Each row has a name. Each piece below is followed by the name of the row it came from, unless a question asks for something else. Each question is about the rows just above it.

Roga: [102  86 132  82 113 149 170 170 131]
kiduv: [150 171  87  92  97  82 135 149  98]
belu: [ 94 128  87 128  86 151 122 152  80]
lomu: [171 150 124 157 108 110 100 137  98]
Sise: [ 91 132  87  92  97  82 135 149  98]
Vanag: [ 81 147  89 127  97  81 160 167 138]
The rest of the row after [ 91 132  87  92]: -> [ 97  82 135 149  98]
[149 170 170] -> Roga
[171 150] -> lomu
After [ 82 113], its row goes on with -> [149 170 170 131]
The rest of the row after [ 94 128]: -> [ 87 128  86 151 122 152  80]
The row with [ 94 128  87 128  86 151 122 152] is -> belu

zunak: [128 181 139 142 110 110 117 133 175 119 119 142 114 127 119 159 165 142
 136 120 118 178 102 125 133 110 116 132 167 139 179]
Ketid: [128 131  92 142 111 118 118 133 128 125 131 103 115 127 119 127 127  92
 121 115 141 128 150 119 115 132 130 122 129  95 129]
sizur: [ 91 138 119 122 147 132 113  84 138 121 135 130 146 115 165 159 136  92
 121 134 114 132 117 129 141 140 129  85 129 118 130]
Go on from [142 110] to the end of its row. -> [110 117 133 175 119 119 142 114 127 119 159 165 142 136 120 118 178 102
 125 133 110 116 132 167 139 179]
[127 119 159 165] -> zunak
The rest of the row after [115 127 119]: -> [127 127  92 121 115 141 128 150 119 115 132 130 122 129  95 129]
After [117 133], its row goes on with -> [175 119 119 142 114 127 119 159 165 142 136 120 118 178 102 125 133 110
 116 132 167 139 179]
Which row holds [128 131  92 142 111 118 118 133 128 125 131 103 115 127 119 127 127  92
 121 115 141 128 150 119 115 132 130 122 129  95 129]? -> Ketid
[119 159] -> zunak
[121 135] -> sizur

kofem: [125 127 132 121 121 132 154 137 129 132 123 115 117 127 108 112 101 146]
bef: [141 124 114 126 130 110 133 144 109 139 126 130 137 127 135 115  79 125]
Ponat: [147 139 124 130 110 114 109 133 126 144 126 130  98 158 122 131 112 119]
foz: [139 103 113 125 146 124 135 144 129 139 103 148  93 152  96 115 124 117]
bili: [122 139 121 105 127 117 112 110 124 143 141 150 133  97  75 115  89 137]
Which row holds [139 124 130 110 114 109 133 126 144 126 130]? -> Ponat
Where do [139 124 130 110] appear? -> Ponat

Laval: [113 120 129 145]
nagug: [156 116 136  95]
Pufu: [135 144 119 173]
bobeg: [113 119 129 145]
Pezuz: [135 141 119 173]
Makar: [113 148 129 145]
keb: [113 148 133 117]
[113 119] -> bobeg
After [135 144 119], its row goes on with -> [173]
After [135 141 119], its row goes on with -> [173]

benil: [142 105 119 146 140 147 147 127 173 137 106 137 106 119 139 109 107 110
 125 122 127]
Feb: [147 112 112 142 140 147 148 127 173 151 106 130 105 111 150 109 102 110
 123 119 125]
tomet: [153 129 135 158 152 136 148 156 162 151  99 112 123 112 140 116 110 132
 119 119 124]
Raz: [152 137 129 137 151 139 148 153 136 170  92 124 124  93 161 123 119 133
 119 119 124]
tem: [147 114 128 155 145 142 145 142 172 143 101 123 115 118 135 111 107 121
 119 126 126]
butos: [105 119 146 138 144 141 130 170 137 165 104 120 126 101 156 119 117 133
 125 116 122]
zel: [152 138 140 140 151 134 148 156 132 163  96 118 128  94 155 125 128 141
 136 117 122]
teve: [149 123 145 172 150 134 140 151 167 134 100 100 126 124 119 113 110 134
 118 125 127]
kif: [149 123 145 172 150 134 146 151 167 134 100 100 126 124 119 113 110 134
 118 125 127]
gos: [144 104 135 156 138 138 140 133 172 123 113 136 110 126 119 111 115 123
 130 126 130]
kamo: [147 112 112 142 140 147 148 127 173 151 106 130 105 118 136 113 111 134
 121 122 127]
The row with [153 129 135 158 152 136 148 156 162 151  99 112 123 112 140 116 110 132
 119 119 124] is -> tomet
Go on from [156 132 163] to the end of its row. -> [ 96 118 128  94 155 125 128 141 136 117 122]
[105 119 146 140 147 147 127 173 137] is in which row? -> benil
After [148 156 162 151  99], its row goes on with -> [112 123 112 140 116 110 132 119 119 124]
Go on from [140 147 147 127] to the end of its row. -> [173 137 106 137 106 119 139 109 107 110 125 122 127]

sak: [140 116 166 143 107]
mesur: [130 115 166 143 140]
gon: [112 144 150 159 132]
pado: [ 88 137 126 133 126]
rulo: [106 140 134 115 135]
lodum: [ 88 137 126 133 109]
gifa: [ 88 137 127  95 125]
ketu: [123 121 154 161 142]
Gaz: [104 134 152 106 108]
dum: [105 140 154 110 110]
Where do [123 121] appear? -> ketu
Which row holds [127  95]? -> gifa
[137 126 133 109] -> lodum
Go on from [115 166 143] to the end of its row. -> [140]
[ 88 137 126 133 109] -> lodum
Go on from [105 140] to the end of its row. -> [154 110 110]
The rest of the row after [130 115 166]: -> [143 140]

Tig: [178 171 183 151 157 161]
Siko: [178 177 106  85 128  91]
vana: [ 92 106  85 177  91 128]
Nabe: [140 184  87 134 136 179]
Kebi: [178 171 183 151 143 161]
Deta: [105  75 144 101 112 123]
Which row holds [106  85 177  91 128]? -> vana
The row with [183 151 157] is -> Tig

